Each row has a name. Each piece below is followed by the name of the row it came from, unless a question asks for something else. Each question is about the rows just above it.

lomi: 84; 67; 87; 101; 96; 152; 79; 113; 64; 68; 124; 104
fem: 50; 79; 108; 73; 15; 100; 61; 45; 69; 134; 95; 114
rodil: 75; 87; 70; 44; 101; 77; 106; 118; 120; 86; 82; 146
Tatim: 123; 75; 99; 63; 99; 142; 30; 61; 77; 163; 133; 67
darel: 79; 16; 95; 45; 108; 69; 114; 73; 134; 61; 50; 100
Which row holds these entries in another order? 73; 16; 114; 50; 100; 79; 95; 134; 69; 61; 108; 45
darel
Put 99; 142; 133; 77; 75; 30; 163; 67; 61; 123; 99; 63 back in order: which row is it?
Tatim
133; 30; 123; 75; 67; 77; 142; 63; 163; 99; 99; 61 is which row reordered?
Tatim

Lef: 92; 97; 94; 99; 92; 102; 114; 109; 84; 113; 101; 121; 109; 65; 85; 116; 130; 107; 119; 106; 84; 107; 114; 97; 95; 120; 64; 119; 94; 115; 115; 119; 93; 93
Ton: 113; 109; 67; 93; 111; 89; 96; 89; 84; 106; 80; 120; 126; 100; 119; 88; 143; 118; 101; 109; 107; 105; 92; 118; 93; 91; 69; 89; 76; 97; 117; 125; 96; 104
tuto: 102; 91; 85; 94; 100; 106; 117; 141; 81; 134; 119; 111; 56; 41; 71; 143; 116; 113; 119; 115; 65; 115; 129; 116; 86; 134; 49; 150; 96; 119; 108; 133; 102; 82
Tatim: 154; 120; 114; 69; 85; 112; 66; 63; 18; 96; 84; 106; 115; 28; 95; 86; 120; 89; 106; 158; 96; 109; 50; 160; 83; 83; 111; 86; 88; 116; 130; 73; 85; 122
lomi: 103; 106; 96; 84; 96; 100; 102; 95; 76; 95; 74; 121; 110; 86; 120; 97; 126; 102; 103; 98; 84; 111; 89; 102; 102; 96; 67; 85; 92; 101; 108; 123; 102; 90
tulit: 92; 97; 94; 99; 92; 102; 114; 109; 84; 113; 101; 121; 79; 65; 85; 102; 130; 110; 119; 106; 84; 107; 114; 97; 95; 120; 64; 119; 94; 115; 115; 119; 93; 93
darel: 136; 111; 96; 85; 96; 98; 78; 81; 55; 99; 84; 114; 120; 61; 105; 89; 120; 99; 98; 130; 98; 108; 72; 125; 88; 92; 83; 79; 82; 110; 121; 104; 102; 106
122; 154; 120; 114; 69; 85; 112; 66; 63; 18; 96; 84; 106; 115; 28; 95; 86; 120; 89; 106; 158; 96; 109; 50; 160; 83; 83; 111; 86; 88; 116; 130; 73; 85 is which row reordered?
Tatim
92; 97; 94; 99; 92; 102; 114; 109; 84; 113; 101; 121; 109; 65; 85; 116; 130; 107; 119; 106; 84; 107; 114; 97; 95; 120; 64; 119; 94; 115; 115; 119; 93; 93
Lef
103; 106; 96; 84; 96; 100; 102; 95; 76; 95; 74; 121; 110; 86; 120; 97; 126; 102; 103; 98; 84; 111; 89; 102; 102; 96; 67; 85; 92; 101; 108; 123; 102; 90
lomi
93; 93; 119; 115; 115; 94; 119; 64; 120; 95; 97; 114; 107; 84; 106; 119; 107; 130; 116; 85; 65; 109; 121; 101; 113; 84; 109; 114; 102; 92; 99; 94; 97; 92 is which row reordered?
Lef
Go on from 96; 85; 96 to the end of its row.
98; 78; 81; 55; 99; 84; 114; 120; 61; 105; 89; 120; 99; 98; 130; 98; 108; 72; 125; 88; 92; 83; 79; 82; 110; 121; 104; 102; 106

tulit: 51; 137; 118; 163; 93; 121; 121; 121; 94; 137; 83; 68; 46; 65; 109; 155; 58; 85; 110; 115; 127; 72; 79; 120; 109; 126; 42; 149; 137; 125; 155; 104; 110
Lef: 23; 131; 117; 130; 98; 120; 138; 127; 95; 135; 86; 74; 59; 75; 111; 146; 62; 69; 120; 133; 144; 81; 95; 118; 91; 107; 35; 149; 130; 125; 145; 111; 110
Rukig: 51; 137; 118; 149; 93; 121; 121; 121; 94; 137; 83; 68; 46; 65; 109; 155; 58; 85; 110; 115; 127; 72; 79; 120; 109; 126; 42; 149; 137; 125; 155; 104; 110
darel: 40; 159; 124; 145; 82; 108; 122; 123; 92; 119; 80; 52; 49; 68; 109; 166; 58; 85; 124; 139; 124; 79; 66; 111; 120; 118; 46; 145; 125; 144; 126; 83; 114
Ton: 88; 171; 121; 157; 79; 58; 99; 110; 97; 102; 75; 58; 39; 83; 117; 170; 67; 95; 128; 141; 102; 86; 61; 95; 115; 109; 17; 159; 123; 150; 129; 84; 86
fem: 60; 140; 110; 128; 91; 102; 129; 104; 92; 129; 72; 73; 44; 100; 77; 143; 71; 84; 106; 148; 112; 98; 72; 104; 96; 125; 28; 147; 113; 137; 110; 107; 62
lomi: 72; 137; 116; 142; 100; 79; 119; 112; 98; 119; 76; 72; 61; 78; 97; 147; 78; 99; 123; 135; 113; 92; 67; 99; 90; 103; 15; 164; 122; 136; 135; 110; 73
Go on from 120; 138; 127; 95; 135 to the end of its row.
86; 74; 59; 75; 111; 146; 62; 69; 120; 133; 144; 81; 95; 118; 91; 107; 35; 149; 130; 125; 145; 111; 110
60; 140; 110; 128; 91; 102; 129; 104; 92; 129; 72; 73; 44; 100; 77; 143; 71; 84; 106; 148; 112; 98; 72; 104; 96; 125; 28; 147; 113; 137; 110; 107; 62
fem
40; 159; 124; 145; 82; 108; 122; 123; 92; 119; 80; 52; 49; 68; 109; 166; 58; 85; 124; 139; 124; 79; 66; 111; 120; 118; 46; 145; 125; 144; 126; 83; 114 is in which row?
darel

Lef: 92; 109; 90; 122; 105; 88; 103; 94; 71; 128; 65; 55; 117; 137; 68; 89; 83
fem: 115; 77; 114; 137; 126; 98; 101; 135; 71; 127; 79; 81; 85; 78; 75; 78; 114
nide: 163; 111; 117; 133; 115; 120; 102; 120; 104; 115; 83; 106; 102; 77; 74; 106; 125
Lisi: 148; 100; 119; 138; 120; 113; 99; 129; 91; 122; 86; 100; 95; 68; 73; 98; 123
Rukig: 133; 87; 118; 140; 123; 105; 99; 136; 79; 124; 83; 91; 88; 68; 76; 88; 122
rodil: 95; 78; 99; 125; 119; 89; 105; 122; 66; 129; 67; 61; 94; 114; 71; 70; 93
Tatim: 92; 92; 93; 121; 114; 88; 105; 108; 67; 129; 64; 56; 105; 131; 68; 78; 86
tulit: 171; 109; 101; 110; 103; 126; 113; 106; 121; 98; 71; 111; 110; 115; 74; 104; 117
tuto: 163; 97; 93; 99; 98; 123; 102; 103; 121; 88; 66; 114; 107; 133; 76; 97; 114
lomi: 103; 73; 107; 131; 124; 92; 104; 131; 65; 130; 71; 110; 108; 95; 73; 108; 103
Ton: 169; 114; 110; 122; 110; 125; 108; 111; 115; 108; 78; 110; 108; 95; 74; 108; 121
darel: 152; 81; 88; 101; 92; 117; 116; 104; 114; 78; 66; 118; 100; 142; 79; 88; 115
The rest of the row after 110; 108; 95; 74; 108:
121
Shared by lomi and nide:
104
68; 73; 86; 91; 95; 98; 99; 100; 100; 113; 119; 120; 122; 123; 129; 138; 148 is which row reordered?
Lisi

lomi: 150; 165; 51; 63; 83; 129; 73; 97; 141; 98
Tatim: 98; 129; 83; 63; 97; 141; 74; 165; 51; 151
Rukig: 141; 150; 51; 129; 98; 63; 83; 97; 74; 165
Go on from 129; 73; 97 to the end of its row.
141; 98
Put 129; 73; 97; 141; 98; 150; 165; 51; 63; 83 back in order: which row is it?
lomi
Put 98; 83; 51; 74; 141; 63; 129; 165; 97; 150 back in order: which row is it?
Rukig
The rest of the row after 51; 129; 98:
63; 83; 97; 74; 165
51; 63; 74; 83; 97; 98; 129; 141; 150; 165 is which row reordered?
Rukig
Where do 150; 165; 51; 63; 83; 129; 73; 97; 141; 98 appear?
lomi

